Below are the code and all the weights of a small trained network. Each question names an input and a target symbol and asks about switching units off, where a switched-off unit gives its printed mean instead of its output.

import numpy as np


def w(rows, s, z=0):
    codes = np.array(rows[::2]) - 128.0
    scale = np.full(codes.shape[1], s)
    scale[-1] = z or s
    return codes * scale


def f(y):
    return y / 2 * (1 + np.tanh(0.7978845608 * (y + 0.044715 * y**3)))


def softmax(a):
    e = np.exp(a - a.max(-1, keepdims=True))
    return e / e.sum(-1, keepdims=True)


def log_softmax(a):
    a = a - a.max(-1, keepdims=True)
    return a - np.log(np.exp(a).sum(-1, keepdims=True))


def net(x, mask):
    ids = ['αβδεζθλμπστ'.index(c) for c in x.split()]
    T = len(ids)
    res = E[ids] + P[:T]
    u = 0
    for l in range(2):
        q, k, v = (res @ M[l].T for M in (Q, K, V))
        z = softmax(np.where(np.tri(T) > 0, q @ k.T / 3**0.5, -1e9)) @ v
        res = res + np.where(mask[u], z, O[l][:, -1]) @ O[l][:, :-1]
        u += 1
        y = f(res @ A[l][:, :-1].T + A[l][:, -1])
        res = res + np.where(mask[u : u + 8], y, B[l][:, -1]) @ B[l][:, :-1]
        u += 8
    return log_softmax(res[-1] @ U[:, :-1].T + U[:, -1])


Q, K, V, O, A, B = {}, {}, {}, {}, {}, {}
E = w([
[77,106,142],'α',
[171,249,96],'β',
[86,196,178],'δ',
[127,86,60],'ε',
[124,81,48],'ζ',
[161,222,134],'θ',
[146,162,158],'λ',
[75,173,184],'μ',
[131,198,6],'π',
[157,169,116],'σ',
[69,148,180],'τ',
],0.016)
P = w([
[180,2,244],'0',
[74,176,47],'1',
[85,192,81],'2',
[81,191,85],'3',
[93,185,88],'4',
[91,191,74],'5',
[92,200,82],'6',
[90,189,97],'7',
[92,193,94],'8',
[77,223,83],'9',
[64,238,74],'10',
[77,211,53],'11',
],0.0048)
Q[0] = w([
[167,90,223],'L0H1',
[5,166,126],'L0H1',
[131,124,202],'L0H1',
],0.013)
K[0] = w([
[66,141,61],'L0H1',
[130,2,192],'L0H1',
[91,104,62],'L0H1',
],0.0098)
V[0] = w([
[233,226,83],'L0H1',
[72,27,84],'L0H1',
[75,153,254],'L0H1',
],0.0068)
O[0] = w([
[205,236,147,26],'L0H1',
[19,132,19,133],'L0H1',
[103,18,254,255],'L0H1',
],0.0064,0.0031)
A[0] = w([
[142,78,87,189],'L0N1',
[132,206,86,90],'L0N2',
[67,150,41,117],'L0N3',
[209,57,124,254],'L0N4',
[41,2,145,116],'L0N5',
[85,173,114,96],'L0N6',
[134,92,85,176],'L0N7',
[40,213,158,129],'L0N8',
],0.0078,0.007)
B[0] = w([
[98,169,132,173],'L0N1',
[105,101,136,141],'L0N2',
[180,183,178,179],'L0N3',
[98,254,170,190],'L0N4',
[65,98,126,255],'L0N5',
[158,86,137,138],'L0N6',
[105,173,134,166],'L0N7',
[145,19,124,215],'L0N8',
],0.0071,0.0059)
Q[1] = w([
[145,59,2],'L1H1',
[231,25,75],'L1H1',
[171,230,53],'L1H1',
],0.0072)
K[1] = w([
[180,91,66],'L1H1',
[140,116,2],'L1H1',
[103,90,124],'L1H1',
],0.0096)
V[1] = w([
[2,114,77],'L1H1',
[57,68,216],'L1H1',
[148,150,45],'L1H1',
],0.0088)
O[1] = w([
[128,145,2,213],'L1H1',
[165,68,111,253],'L1H1',
[27,177,125,55],'L1H1',
],0.0074,0.011)
A[1] = w([
[30,173,203,3],'L1N1',
[192,32,165,126],'L1N2',
[2,47,173,79],'L1N3',
[228,189,74,84],'L1N4',
[168,115,195,46],'L1N5',
[210,122,109,253],'L1N6',
[115,36,63,129],'L1N7',
[145,124,157,224],'L1N8',
],0.0086,0.0063)
B[1] = w([
[254,117,88,137],'L1N1',
[75,63,93,190],'L1N2',
[236,146,138,203],'L1N3',
[174,137,202,174],'L1N4',
[93,142,164,136],'L1N5',
[37,119,198,209],'L1N6',
[185,196,128,244],'L1N7',
[51,81,128,162],'L1N8',
],0.0078,0.011)
U = w([
[192,96,53,234],'α',
[229,179,166,2],'β',
[35,73,117,117],'δ',
[47,149,61,186],'ε',
[40,160,58,165],'ζ',
[146,144,176,135],'θ',
[70,121,141,157],'λ',
[78,51,96,55],'μ',
[254,190,56,100],'π',
[148,181,133,105],'σ',
[150,64,85,152],'τ',
],0.0066,0.0044)

Each question gives the input, a string of symbols that net reads in full, and the target symbol t.
The units are the heads (3 rows each of Q, K, V and O) and the neurons (one row each of A and B). Each row of codes is followed by its name. A weight is (code - 128) times the scale printed after its matrix; where a second scale follows, it is the last column's (O, A, B and U).
mask holds one flag per unit, layer by layer, with each layer's heads first. A switched-off unit (its flag False) gives its mean, the last column of its rows in O or B, instead of its output. The means were averaged over made-up inputs and are rounded, as every weight is.
A unit's drop is (log p(t) with every unit on - log p(t) with that unit switched off) / (log p(t) with every unit on - log p(t) with every unit switched off).
The circuit of an input: a set's keep is (log p(t) with only the set's units on - log p(t) with every unit switched off) / (log p(t) with every unit on - log p(t) with every unit switched off). Starting from the 12 units with the biggest drops (on a tie, the unit counted first), units are removed one at a time, each time the one whose removal leaves the highest keep (on an exact tie, the one counted first), for as long as the keep stays at least 0.8.
units of the circuit, in order: the units of the circuit, biggest drop first
most important unit: the unit with the biggest drop
top k neurons: the k neurons with the biggest drops, biggest first
k most important neurons of layer l: the k neurons of layer l with the biggest drops, biggest first
drop when u is switched off: that unit's drop, to one decimal
input ε π π, target ζ: units of the circuit, in order => L1H1, L0H1
input ε ε ε, target ε: units of the circuit, in order => L1H1, L0H1
input λ τ δ, target δ: 2 most important neurons of layer 1 => L1N2, L1N7
input ε ζ δ ζ ζ α, target ζ: units of the circuit, in order => L0H1, L1H1
input ζ α ε, target ζ: most important unit => L1H1
input μ τ τ, target τ: units of the circuit, in order => L0H1, L1H1, L0N5
input ε π ζ, target ε: units of the circuit, in order => L1H1, L0H1
input τ τ μ α α π α, target α: top 2 neurons => L1N7, L0N5
input β θ τ, target β: units of the circuit, in order => L1H1, L0H1, L1N1, L1N3
input θ β π σ, target θ: units of the circuit, in order => L0H1, L1H1, L1N7
input α α α, target π: top 2 neurons => L1N7, L0N5
input β τ δ α α τ, target β: 3 most important neurons of layer 1 => L1N3, L1N1, L1N6
input τ α α τ α α σ α, target α: 3 most important neurons of layer 1 => L1N7, L1N3, L1N6
input τ β τ, target α: most important neuron of layer 0 => L0N5
input τ τ τ, target τ: drop when L1N2 is switched off => 0.3
input ε π δ α τ α ζ ζ, target ζ: drop when L1H1 is switched off => 0.3
input ζ α α ε ε, target ε: drop when L0H1 is switched off => 0.2
input θ ζ θ, target θ: drop when L0N6 is switched off => 0.0
